Below are the code and all the weights of a small trained network. Each question names an input and a class and asks about switching units off, where a switched-off unit gives its printed mean instead of its output.

import numpy as np


def w(rows, s, z=0):
    codes = np.array(rows[::2]) - 128.0
    scale = np.full(codes.shape[1], s)
    scale[-1] = z or s
    return codes * scale


def norm(h):
    return h / np.sqrt((h * h).mean(-1, keepdims=True) + 1e-5)


def f(y):
    return y / 2 * (1 + np.tanh(0.7978845608 * (y + 0.044715 * y**3)))


def log_softmax(a):
    a = a - a.max(-1, keepdims=True)
    return a - np.log(np.exp(a).sum(-1, keepdims=True))


def net(x, mask):
    res = np.array(x, float).reshape(1, 4) / 4 @ E
    u = 0
    for l in range(2):
        y = f(norm(res) @ A[l][:, :-1].T + A[l][:, -1])
        res = res + np.where(mask[u : u + 4], y, B[l][:, -1]) @ B[l][:, :-1]
        u += 4
    return log_softmax(norm(res)[-1] @ U[:, :-1].T + U[:, -1])


A, B = {}, {}
E = w([
[129,125,127,129,126,131,122,130,129,130],'x0',
[193,210,132,57,209,131,84,164,173,116],'x1',
[166,94,211,7,83,106,180,129,103,187],'x2',
[177,143,170,169,109,166,200,154,172,106],'x3',
],0.0011)
A[0] = w([
[146,204,69,151,235,163,68,148,149,66,9],'L0N1',
[87,58,171,85,99,80,134,68,91,168,156],'L0N2',
[178,162,146,16,157,116,122,183,133,174,102],'L0N3',
[50,104,84,250,114,142,129,101,116,83,201],'L0N4',
],0.0024,0.0012)
B[0] = w([
[95,135,131,119,6,80,122,126,87,172,234],'L0N1',
[98,219,6,153,112,181,96,145,69,179,205],'L0N2',
[111,47,107,213,191,162,137,106,144,73,220],'L0N3',
[202,93,175,51,231,156,143,141,155,114,253],'L0N4',
],0.0026,0.0017)
A[1] = w([
[139,164,157,184,20,178,223,136,110,169,15],'L1N1',
[166,240,163,200,39,97,153,178,191,84,89],'L1N2',
[43,171,100,91,110,3,34,140,99,113,73],'L1N3',
[120,70,91,87,246,142,49,56,93,135,5],'L1N4',
],0.0025,0.0016)
B[1] = w([
[81,172,147,140,170,41,11,54,255,120,151],'L1N1',
[56,100,59,75,112,134,115,100,9,198,183],'L1N2',
[207,139,190,214,61,143,176,164,160,71,255],'L1N3',
[38,89,158,15,153,17,68,87,115,87,237],'L1N4',
],0.0027,0.0014)
U = w([
[71,72,134,45,192,53,72,116,97,61,138],'0',
[76,178,36,131,59,166,133,140,24,216,223],'1',
[214,97,161,166,203,229,233,180,175,112,176],'2',
[94,181,154,184,101,104,115,49,254,205,11],'3',
[212,175,170,227,30,79,101,196,135,43,80],'4',
],0.0072,0.0013)

Each question gives the input, the list of numbers given to net, and the class t.
The units are the neurons (one row each of A and B). Each row of codes is followed by its name. A weight is (code - 128) times the scale printed after its matrix; where a second scale follows, it is the last column's (A, B and U).
mask holds one flag per neuron, layer by layer. A switched-off neuron (its flag False) gives its mean, the last column of its row in B, instead of its output. The means were averaged over made-up inputs and are rounded, as every weight is.
A unit's drop is (log p(t) with every unit on - log p(t) with that unit switched off) / (log p(t) with every unit on - log p(t) with every unit switched off).
The circuit of an input: a set's keep is (log p(t) with only the set's units on - log p(t) with every unit switched off) / (log p(t) with every unit on - log p(t) with every unit switched off). Starting from all 8 units, units are removed one at a time, each time the one whose removal leaves the highest keep (on an exact tie, the one counted first), for as long as the keep stays at least 0.8.
units of the circuit, in order: the units of the circuit, biggest drop first
unit that matters most: the unit with the biggest drop
k most important neurons: the k neurons with the biggest drops, biggest first
k most important neurons of layer l: the k neurons of layer l with the biggest drops, biggest first
input [8,2,-5,6], class 1: unit that matters most : L1N2
input [1,-4,8,8], class 3: units of the circuit, in order : [L1N1; L0N4]
input [8,-4,-4,-2], class 0: units of the circuit, in order : [L0N4; L1N4]
input [-8,6,0,3], class 1: 3 most important neurons : [L0N4; L1N2; L0N1]
input [-6,6,-7,-4], class 4: units of the circuit, in order : [L0N1; L1N3]
input [4,8,-1,-2], class 4: units of the circuit, in order : [L0N1; L1N3]
input [7,5,-8,5], class 1: units of the circuit, in order : [L1N2; L0N1]
input [-4,6,-2,-7], class 4: 3 most important neurons : [L1N3; L0N1; L0N4]
input [2,5,-4,0], class 4: 2 most important neurons of layer 0 : [L0N1; L0N2]
input [-3,-1,3,3], class 3: 3 most important neurons : [L1N1; L0N4; L1N4]
input [-2,-2,-8,-2], class 0: 2 most important neurons : [L0N4; L1N4]
input [6,-1,4,0], class 1: 2 most important neurons of layer 1 : [L1N3; L1N4]
input [-3,-1,2,2], class 3: 2 most important neurons : [L1N1; L0N4]
input [-6,-2,1,5], class 3: 3 most important neurons : [L1N1; L0N3; L0N4]
input [-6,-6,0,-1], class 0: 3 most important neurons : [L0N4; L0N1; L1N4]
input [4,4,-1,-4], class 4: 2 most important neurons of layer 0 : [L0N1; L0N4]
input [8,-5,-4,0], class 0: 3 most important neurons : [L0N4; L1N4; L1N3]
input [-2,0,5,7], class 3: 2 most important neurons : [L0N4; L1N1]
input [3,-4,0,4], class 2: 2 most important neurons of layer 0 : [L0N4; L0N1]
input [-1,4,0,-5], class 4: units of the circuit, in order : [L0N4; L1N3]
input [4,0,4,-5], class 1: units of the circuit, in order : [L0N2]
input [-8,-1,-8,5], class 2: 3 most important neurons : [L0N4; L0N2; L1N4]
input [-7,-7,-7,-7], class 0: units of the circuit, in order : [L0N4]
input [7,6,-1,5], class 1: 2 most important neurons : [L1N2; L0N4]
